Rows and roughly how far along a hidden order each lies, from 0 to 10:
[-21  -5  -8  10  10   9 -19  36 -17  -3   1  -1  -7   3 -18  14 -20  13
   3 -29   4  -4   8  -1   3   5   3  -9  -8   6   8  -1  -7  -1  -5  -3
   2  -1  10   2  15   0  13   4  -2] : 10
[-11  -3  -1   3  12   2 -20  30  -4   2   1  -5   8  -1  -3  21  -6  11
   2 -12   0   1   5   0  12   2  -6   4  -2   2   1  -2   0   1   1  -2
   0  -2   7   2   5  21   7  -1  -5] : 5
[-10  -3   4   2  14  24  -2  32  -7   1   1  -9   5  -4  -1  23   3  14
   5 -10   1   5  11   1  20   8 -18   5  -2  -7  -2   1   0   3   9  -5
  -3  -6   9   1   1  39   4 -12 -10] : 2
[-18  -5  -3  13  11  19  -4  46 -14  -2   2 -12  -1  -1 -12  29 -10  17
   3 -45  -3  -4  11   2  16  11  -7   2  -2   1   3   5   0  -1  -1  -6
  -1  -6  12   1  10  16  15  -6  -4] : 7
[  1  -1  -4   2  -4  -3 -18 -17  -5   2   0  -1  -2   2  -9 -14 -10  -6
   0   1  -1  -5  -3   6 -18   1  17  -8  -3   0   3  -1 -12   1  -7   3
   0   4  -1   1   1 -21  -4  -2   5] : 7
[  5   1   5  -3  -4  12 -26 -25   8   4  -1  -3   0   1  -6 -21   8  -4
   5  50   3   4  -1   2 -13  -1   5 -10  -3 -12  -4  -2  -6   3   8   1
  -3   4  -1   1  -8   2 -21 -18  -3] : 4
[ 11   4  11  -8 -12   2 -14 -39  13   5  -2  -3   7   3   1 -27  20 -16
   4  63   0   0 -10   4  -9  -6   9 -12  -6  -8  -2  -4  -4   3  12   1
  -2   7 -12  -1 -15  -9 -15 -11  -1] : 3
[-10  -3   5   6  14  34  -5  36 -14  -2   2 -12   0  -5  -4  24   2  19
   6 -20   3   3  16   1  23  13 -20   3  -2 -10  -1   4  -2   3  11  -4
  -4  -8  10   0   1  39   7 -18 -18] : 2
[ -8  -3   3   3  16  17  -2  30  -8  -3   1  -4   1  -3  -1  15   1  14
   5 -14   5   5   8  -5  19   6 -20   5   0  -7  -3   1   1   1  10  -3
  -2  -6   8   0   0  43   4  -9  -8] : 3
[ -6  -1   6  -1  10  16 -23  10   1  -1   0  -8  -5   2 -10  -2  18  13
   8  28   4   6   8  -5   4   1 -11  -5  -3 -13  -6   0   6   1  15  -1
  -5  -1   3   0  -2  32 -14 -19  -6] : 4
[-15  -4  -3  10  13   9  -5  41 -12   0   1 -11   6   0  -8  25  -9  14
   2 -34  -4  -1   9   3  14   7  -5   3  -1   3   2   3  -1   0  -2  -5
  -1  -5  10   2   9  15  16  -3  -4] : 7
[ -1   0   0  -1   2 -12 -30 -14   0  -1   0   3 -17   5 -22 -10  -2   0
   2  28   6  -4  -4  -4 -28  -2   3 -18  -3  -5   0   0  -2  -4  -4   4
  -5   4  -3   0   2 -26 -14 -10   6] : 8
[  5  -1  -3   7  -5   4   3 -27  -4   1  -1   3   9  -2   7 -17 -15 -10
   2 -24   5  -2  -1   7   3   1  13   0  -4   3   0  -3 -17   1  -2   1
   4   5   1   2  -1  -1   0   5   0] : 4
[  1  -1  -3   2   1   2 -22 -15  -3   1   0   0  -6   1 -10 -12  -6  -1
   2   8   5  -2  -1   2 -17   0   6 -11  -2  -5   0  -1  -8  -1  -5   2
  -2   4   1   1   1 -12 -11  -8   1] : 6
[  5   0  -4   4 -10   6 -18 -38  -3  -1  -2   3  -4   3  -4 -39  -2  -7
   4   1   5  -1  -5   4 -15   0  21  -9  -4  -5  -1  -1 -14   1   1   5
   2   8  -4   0   0 -12 -16  -3   2] : 6
[-22  -6  -1  18  10  38 -14  44 -21  -5   2 -14 -10  -1 -17  24  -9  24
   7 -55   2  -3  16   0  16  16  -7  -5  -5  -5   3   8  -5  -1   3  -7
  -3  -7  14   1  12  27  15 -17  -5] : 8
[ -6  -2   4   0  14   6  -8  20   0  -1   0  -2   2  -1  -1   7   5  12
   5   3   5   6   7  -7  15   0 -17   2  -1  -6  -5  -2   3   0  10  -2
  -2  -3   6   1  -2  37  -4  -9  -7] : 4
[ -1  -2  -4   8  -2   0   1 -12 -11  -1   0   0   9  -1   0 -11 -19  -4
   2 -30   3  -4   0   7   5   3  13  -1  -4   5   4  -2 -17   0  -5   1
   3   3   1   1   4  -6  10   6   0] : 6
[ 14   3   1  -6 -12   1  -5 -40  11   4  -2   5   5   0   6 -31   2 -20
  -1  35   0   4  -7   6 -13  -5  14  -3  -2  -4  -2  -6 -11   3   4   3
   3   6  -5   0 -10 -10 -18   1   0] : 3
[  2  -1   3   0  12  10  11   8   0  -1   0  -4   8  -5  14  16   8  10
   4  -5   8   7   8  -5  30   2 -21  12   2  -7 -10  -4   3   0  12  -2
  -1  -2   3   0  -6  42  -7  -7 -11] : 0
[ -6  -4   0   3  15  21   2  24  -2   2   1  -5  10  -6   6  17  -3   9
   3 -21   2   9  12   1  19   6 -16  11   1  -5  -4  -2  -1   3   5  -5
   0  -6  12   2  -2  39   2  -7 -11] : 1
[  0  -1  -3   4   2  -8  -8  -8  -5   1   0   0   0   1  -7   0 -13  -3
   1  -7  -2  -5  -1   4 -10   0   7  -8  -3   3   2  -2  -9  -1  -6   1
   0   3   0   1   3 -11   0   2   3] : 6
[  1   0  -7   4 -13  -9 -11 -17  -1   3  -1   2   4   4 -10 -23 -12 -14
  -2   1 -10  -5  -9  12 -24  -2  29  -7  -3   6   9   1 -13   2 -11   3
   4   4  -3   1   6 -43   5   8   6] : 9
[-10  -2   1   3  10   1  -4  36  -5   1   1  -6   7  -1  -5  22  -2  12
   3  -6  -2   1   6  -1  15   2 -10   3  -2   2   1   0   2   1   3  -2
  -1  -3   6   1   3  22  11  -3  -5] : 5
